Below is a small trained network, with its code and all its weights. Each question gives an input and a target symbol and asks what happens when units are switched off, that is, made to give their printed mean instead of their output.

import numpy as np


def w(rows, s, z=0):
    codes = np.array(rows[::2]) - 128.0
    scale = np.full(codes.shape[1], s)
    scale[-1] = z or s
    return codes * scale


def f(y):
    return y / 2 * (1 + np.tanh(0.7978845608 * (y + 0.044715 * y**3)))


def softmax(a):
    e = np.exp(a - a.max(-1, keepdims=True))
    return e / e.sum(-1, keepdims=True)


def log_softmax(a):
    a = a - a.max(-1, keepdims=True)
    return a - np.log(np.exp(a).sum(-1, keepdims=True))


def net(x, mask):
    ids = ['βγδηθξπστφ'.index(c) for c in x.split()]
    T = len(ids)
    res = E[ids] + P[:T]
    u = 0
    for l in range(2):
        r = res
        for j in range(2):
            rows = slice(4 * j, 4 * j + 4)
            q, k, v = (r @ M[l][rows].T for M in (Q, K, V))
            z = softmax(np.where(np.tri(T) > 0, q @ k.T / 4**0.5, -1e9)) @ v
            o = O[l][rows]
            res = res + np.where(mask[u + j], z, o[:, -1]) @ o[:, :-1]
        u += 2
        y = f(res @ A[l][:, :-1].T + A[l][:, -1])
        res = res + np.where(mask[u : u + 4], y, B[l][:, -1]) @ B[l][:, :-1]
        u += 4
    return log_softmax(res[-1] @ U[:, :-1].T + U[:, -1])


Q, K, V, O, A, B = {}, {}, {}, {}, {}, {}
E = w([
[68,252,246,95,23,236,230],'β',
[65,244,252,249,66,252,154],'γ',
[4,4,251,8,84,5,248],'δ',
[240,7,173,252,253,252,4],'η',
[4,171,16,5,22,245,4],'θ',
[97,203,17,64,253,19,11],'ξ',
[42,252,251,193,10,226,189],'π',
[251,9,172,3,12,158,55],'σ',
[3,133,6,242,227,3,4],'τ',
[252,208,4,253,4,28,252],'φ',
],0.0035)
P = w([
[252,253,20,122,249,201,253],'0',
[102,104,94,194,4,60,50],'1',
[77,123,126,226,4,65,62],'2',
[67,123,104,200,31,92,72],'3',
[62,124,117,194,56,106,76],'4',
[60,110,130,171,83,113,72],'5',
[55,101,159,167,102,120,82],'6',
[40,77,174,176,128,139,62],'7',
[56,121,151,171,143,139,132],'8',
],0.0034)
Q[0] = w([
[68,251,252,220,43,252,103],'0.h0',
[67,252,252,223,38,252,106],'0.h0',
[189,4,4,33,215,4,154],'0.h0',
[67,252,252,221,40,252,103],'0.h0',
[246,247,11,248,192,170,249],'0.h1',
[247,243,10,248,198,161,247],'0.h1',
[9,12,245,8,59,85,8],'0.h1',
[247,4,7,4,86,12,9],'0.h1',
],0.0035)
K[0] = w([
[252,248,20,250,250,252,252],'0.h0',
[252,247,17,251,251,247,252],'0.h0',
[4,8,238,5,6,5,4],'0.h0',
[252,247,18,251,251,251,252],'0.h0',
[4,10,247,12,252,237,4],'0.h1',
[5,8,247,12,249,236,4],'0.h1',
[252,248,8,244,6,17,252],'0.h1',
[252,7,64,87,19,99,84],'0.h1',
],0.0035)
V[0] = w([
[245,223,29,95,166,248,248],'0.h0',
[4,6,77,250,93,5,24],'0.h0',
[227,240,16,216,10,201,242],'0.h0',
[246,250,72,218,139,252,203],'0.h0',
[19,245,31,252,9,7,240],'0.h1',
[150,198,17,5,58,13,194],'0.h1',
[207,22,224,4,248,235,72],'0.h1',
[165,34,39,252,195,15,181],'0.h1',
],0.0035)
O[0] = w([
[134,245,89,54,86,245,73,170],'0.h0',
[78,4,218,234,22,30,115,146],'0.h0',
[94,199,32,157,40,223,97,249],'0.h0',
[174,239,57,183,108,249,60,201],'0.h0',
[32,50,193,245,12,153,157,252],'0.h1',
[47,174,5,5,5,19,148,167],'0.h1',
[204,214,106,12,239,93,115,7],'0.h1',
[65,4,248,164,121,61,53,159],'0.h1',
],0.0035,0.0033)
A[0] = w([
[169,246,5,240,40,14,251,247],'0.n0',
[5,145,4,220,217,13,4,255],'0.n1',
[15,38,252,207,6,235,250,248],'0.n2',
[252,247,9,148,54,252,79,238],'0.n3',
],0.0035,0.003)
B[0] = w([
[114,173,9,241,8,18,228,229],'0.n0',
[18,136,8,252,251,4,16,198],'0.n1',
[115,46,252,86,11,224,162,254],'0.n2',
[224,214,9,159,172,247,125,219],'0.n3',
],0.0035,0.007)
Q[1] = w([
[66,240,251,162,123,250,237],'1.h0',
[143,252,245,153,114,247,251],'1.h0',
[173,19,206,56,219,158,7],'1.h0',
[113,32,21,128,87,4,174],'1.h0',
[33,227,238,76,185,240,175],'1.h1',
[81,225,250,151,35,252,227],'1.h1',
[248,52,144,164,12,245,214],'1.h1',
[6,221,169,96,238,60,82],'1.h1',
],0.0035)
K[1] = w([
[250,212,204,4,248,249,214],'1.h0',
[240,193,220,4,250,249,101],'1.h0',
[234,185,38,128,154,7,217],'1.h0',
[4,18,203,252,6,37,154],'1.h0',
[246,252,4,81,252,150,246],'1.h1',
[252,154,26,5,227,156,245],'1.h1',
[252,29,181,6,60,213,206],'1.h1',
[7,244,37,249,242,50,113],'1.h1',
],0.0035)
V[1] = w([
[252,177,50,169,143,99,205],'1.h0',
[247,226,27,166,117,66,238],'1.h0',
[251,115,79,204,189,243,24],'1.h0',
[247,53,174,186,174,32,239],'1.h0',
[225,246,6,11,69,199,246],'1.h1',
[11,243,33,193,179,51,135],'1.h1',
[247,92,81,20,168,19,204],'1.h1',
[17,246,15,135,191,32,143],'1.h1',
],0.0035)
O[1] = w([
[241,10,7,243,158,88,208,173],'1.h0',
[199,34,16,245,211,56,232,209],'1.h0',
[245,15,4,118,145,220,49,176],'1.h0',
[237,6,244,244,10,89,132,24],'1.h0',
[8,154,60,58,150,109,242,235],'1.h1',
[6,235,200,233,251,40,54,216],'1.h1',
[46,66,115,120,6,9,193,2],'1.h1',
[5,241,176,224,247,5,78,178],'1.h1',
],0.0035,0.0053)
A[1] = w([
[42,235,45,19,30,251,4,222],'1.n0',
[247,11,51,250,19,165,252,176],'1.n1',
[252,17,31,5,5,194,146,195],'1.n2',
[6,230,129,178,70,7,252,251],'1.n3',
],0.0035,0.0032)
B[1] = w([
[131,250,32,5,71,251,6,202],'1.n0',
[250,5,15,246,65,34,234,232],'1.n1',
[202,39,5,5,40,4,10,167],'1.n2',
[7,108,247,109,43,8,252,254],'1.n3',
],0.0035,0.0084)
U = w([
[173,157,102,148,128,175,156,112],'β',
[86,124,104,71,149,105,179,59],'γ',
[14,44,251,12,53,83,252,244],'δ',
[243,27,10,4,28,15,4,142],'η',
[221,247,252,104,9,248,44,120],'θ',
[109,130,78,64,204,131,228,59],'ξ',
[252,47,86,251,252,252,38,251],'π',
[4,245,47,4,118,194,6,25],'σ',
[22,183,143,207,252,4,9,183],'τ',
[184,5,112,252,25,10,237,26],'φ',
],0.0035,0.0029)

Each question gives the input, a string of symbols that net reads in full, and the target symbol t.
The units are the heads (4 rows each of Q, K, V and O) and the neurons (one row each of A and B). Each row of codes is followed by its name. A weight is (code - 128) times the scale printed after its matrix; where a second scale follows, it is the last column's (O, A, B and U).
mask holds one flag per unit, layer by layer, with each layer's heads first. A switched-off unit (its flag False) gives its mean, the last column of its rows in O or B, instead of its output. The means were averaged over made-up inputs and are rounded, as every weight is.
A unit's drop is (log p(t) with every unit on - log p(t) with that unit switched off) / (log p(t) with every unit on - log p(t) with every unit switched off).
The circuit of an input: a set's keep is (log p(t) with only the set's units on - log p(t) with every unit switched off) / (log p(t) with every unit on - log p(t) with every unit switched off). Starting from all 12 units, units are removed one at a time, each time the one whose removal leaves the highest keep (on an exact tie, the one counted first), for as long as the keep stays at least 0.8.
circuit, biggest first: the units of the circuit, biggest drop first
k most important neurons: the k neurons with the biggest drops, biggest first
k most important neurons of layer l: the k neurons of layer l with the biggest drops, biggest first
which heads matter: for each layer, one digit per head in row order, 1 if its drop is at least 0.15 and else 0, layers parted by /
input π φ τ φ φ τ τ φ, target δ: 2 most important neurons of layer 1 : [1.n3 1.n1]
input γ γ γ φ β, target π: circuit, biggest first : [1.h0 0.h0 0.n3 0.h1]
input φ τ φ β, target σ: circuit, biggest first : [0.h0 1.n0 1.h1]
input τ δ φ β, target θ: 2 most important neurons of layer 0 : [0.n2 0.n1]
input η γ τ φ β, target η: 2 most important neurons : [1.n2 0.n0]
input φ β γ δ φ η γ, target σ: 2 most important neurons : [1.n0 0.n0]
input φ σ β, target σ: which heads matter : 10 / 00
input γ τ θ τ φ ξ π, target π: 2 most important neurons of layer 0 : [0.n3 0.n0]
input τ τ τ θ φ τ π, target θ: 3 most important neurons of layer 0 : [0.n2 0.n1 0.n0]
input φ φ η, target π: circuit, biggest first : [1.h0 0.h0 1.n3 0.n3]
input σ φ φ δ φ, target θ: which heads matter : 01 / 11
input σ φ φ, target φ: circuit, biggest first : [1.h0 0.n0 1.n1]
input δ η γ σ γ τ δ γ, target δ: 2 most important neurons : [0.n3 0.n2]
input τ γ φ σ φ γ γ γ π, target θ: which heads matter : 00 / 11
input σ ξ γ, target φ: which heads matter : 01 / 11
input τ δ ξ, target τ: circuit, biggest first : [0.n1 1.h1 0.n2]
input γ τ φ τ δ φ θ π, target π: circuit, biggest first : [1.h0 0.h0 0.n3 0.h1]
input γ φ φ σ φ, target η: 2 most important neurons of layer 1 : [1.n2 1.n0]
input τ φ γ γ, target θ: 2 most important neurons : [0.n2 0.n1]
input δ τ δ θ π τ ξ σ β, target δ: which heads matter : 10 / 10
input τ σ φ φ β φ σ σ, target η: which heads matter : 00 / 01
input σ φ φ γ β, target φ: which heads matter : 01 / 11
input φ δ φ, target θ: which heads matter : 11 / 11
